Below are the code and all the weights of a small trained network. Each question names an input and a class and asks about switching units off, where a switched-off unit gives its printed mean instead of its output.

import numpy as np


def w(rows, s, z=0):
    codes = np.array(rows[::2]) - 128.0
    scale = np.full(codes.shape[1], s)
    scale[-1] = z or s
    return codes * scale


def f(y):
    return np.maximum(y, 0)


def log_softmax(a):
    a = a - a.max(-1, keepdims=True)
    return a - np.log(np.exp(a).sum(-1, keepdims=True))


def net(x, mask):
    res = np.array(x, float).reshape(1, 4) / 4 @ E
    y = f(res @ A[0][:, :-1].T + A[0][:, -1])
    res = res + np.where(mask, y, B[0][:, -1]) @ B[0][:, :-1]
    return log_softmax(res[-1] @ U[:, :-1].T + U[:, -1])


A, B = {}, {}
E = w([
[173,186,70,66,68,147],'x0',
[87,182,83,122,219,125],'x1',
[181,178,244,128,163,55],'x2',
[193,87,78,75,176,110],'x3',
],0.011)
A[0] = w([
[86,160,63,115,143,117,228],'N1',
[103,86,100,98,176,111,169],'N2',
[184,168,152,70,139,135,193],'N3',
[180,98,93,98,98,142,146],'N4',
[63,151,152,146,223,129,226],'N5',
[150,67,246,214,148,135,253],'N6',
[80,200,175,155,150,129,94],'N7',
[146,181,106,160,89,121,225],'N8',
[136,75,77,117,130,154,95],'N9',
[150,36,101,170,140,161,94],'N10',
[102,85,89,98,149,103,117],'N11',
[164,108,82,72,95,155,169],'N12',
[245,234,130,94,139,85,199],'N13',
[159,222,87,93,85,127,136],'N14',
[108,151,11,113,143,123,254],'N15',
[76,131,150,113,190,104,203],'N16',
[92,170,202,144,121,116,147],'N17',
[80,170,58,171,120,185,159],'N18',
[78,52,183,199,119,112,153],'N19',
],0.013,0.0032)
B[0] = w([
[143,108,92,71,173,234,187],'N1',
[101,66,96,106,154,142,172],'N2',
[249,170,219,54,178,99,189],'N3',
[87,125,153,119,75,30,178],'N4',
[142,129,68,141,102,169,225],'N5',
[176,189,123,117,201,73,249],'N6',
[156,195,106,137,118,88,196],'N7',
[120,147,145,148,141,130,174],'N8',
[95,136,107,63,73,118,174],'N9',
[186,107,179,31,96,84,175],'N10',
[127,101,108,129,114,126,161],'N11',
[120,101,158,102,57,77,191],'N12',
[254,178,231,28,236,118,239],'N13',
[189,123,183,112,142,127,200],'N14',
[83,125,141,75,126,171,213],'N15',
[57,141,65,192,134,179,194],'N16',
[112,206,58,184,52,86,202],'N17',
[105,47,156,123,130,227,202],'N18',
[184,219,119,89,169,141,208],'N19',
],0.0081,0.015)
U = w([
[73,86,68,133,37,109,170],'0',
[77,112,107,202,90,84,5],'1',
[89,247,22,230,61,153,174],'2',
[183,163,191,87,150,121,188],'3',
[165,80,78,181,158,51,102],'4',
[120,107,183,220,54,119,72],'5',
[98,73,76,166,154,246,133],'6',
],0.011,0.0027)

Each question gives the input, the list of numbers given to net, and the class t.
The units are the neurons (one row each of A and B). Each row of codes is followed by its name. A weight is (code - 128) times the scale printed after its matrix; where a second scale follows, it is the last column's (A, B and U).
mask holds one flag per neuron, in row order. A switched-off neuron (its flag False) gives its mean, the last column of its row in B, instead of its output. The means were averaged over made-up inputs and are rounded, as every weight is.
A unit's drop is (log p(t) with every unit on - log p(t) with that unit switched off) / (log p(t) with every unit on - log p(t) with every unit switched off).
The circuit of an input: a set's keep is (log p(t) with only the set's units on - log p(t) with every unit switched off) / (log p(t) with every unit on - log p(t) with every unit switched off). Starting from the 12 units with the biggest drops (on a tie, the unit counted first), units are removed one at a time, each time the one whose removal leaves the highest keep (on an exact tie, the one counted first), for as long as the keep stays at least 0.8.
circuit, biggest first: the units of the circuit, biggest drop first
most important unit: the unit with the biggest drop
k most important neurons: the k neurons with the biggest drops, biggest first
drop when u is switched off: that unit's drop, to one decimal
input [-7,-3,-1,-5], class 2: circuit, biggest first -> (N13; N17)
input [-7,3,4,7], class 4: most important unit -> N16
input [7,0,-8,-1], class 0: 3 most important neurons -> (N12; N4; N9)
input [6,0,-7,0], class 0: circuit, biggest first -> (N12; N13)
input [-8,-5,-1,-7], class 2: 2 most important neurons -> (N13; N17)
input [-3,8,7,-1], class 2: circuit, biggest first -> (N16; N17)
input [-7,-2,3,4], class 4: circuit, biggest first -> (N13; N3)
input [3,-5,-3,4], class 0: 2 most important neurons -> (N13; N6)
input [5,-7,-5,-7], class 0: 2 most important neurons -> (N13; N3)
input [5,3,-7,8], class 0: 2 most important neurons -> (N12; N4)
input [0,-7,-4,0], class 0: 2 most important neurons -> (N13; N3)
input [6,-5,-2,-4], class 5: 3 most important neurons -> (N13; N6; N19)
input [1,1,-2,-7], class 2: drop when N13 is switched off -> 0.2
input [-4,6,-6,-8], class 6: circuit, biggest first -> (N18)
input [-8,0,-4,1], class 6: drop when N13 is switched off -> 1.0
input [7,-6,-6,3], class 0: drop when N3 is switched off -> 0.0
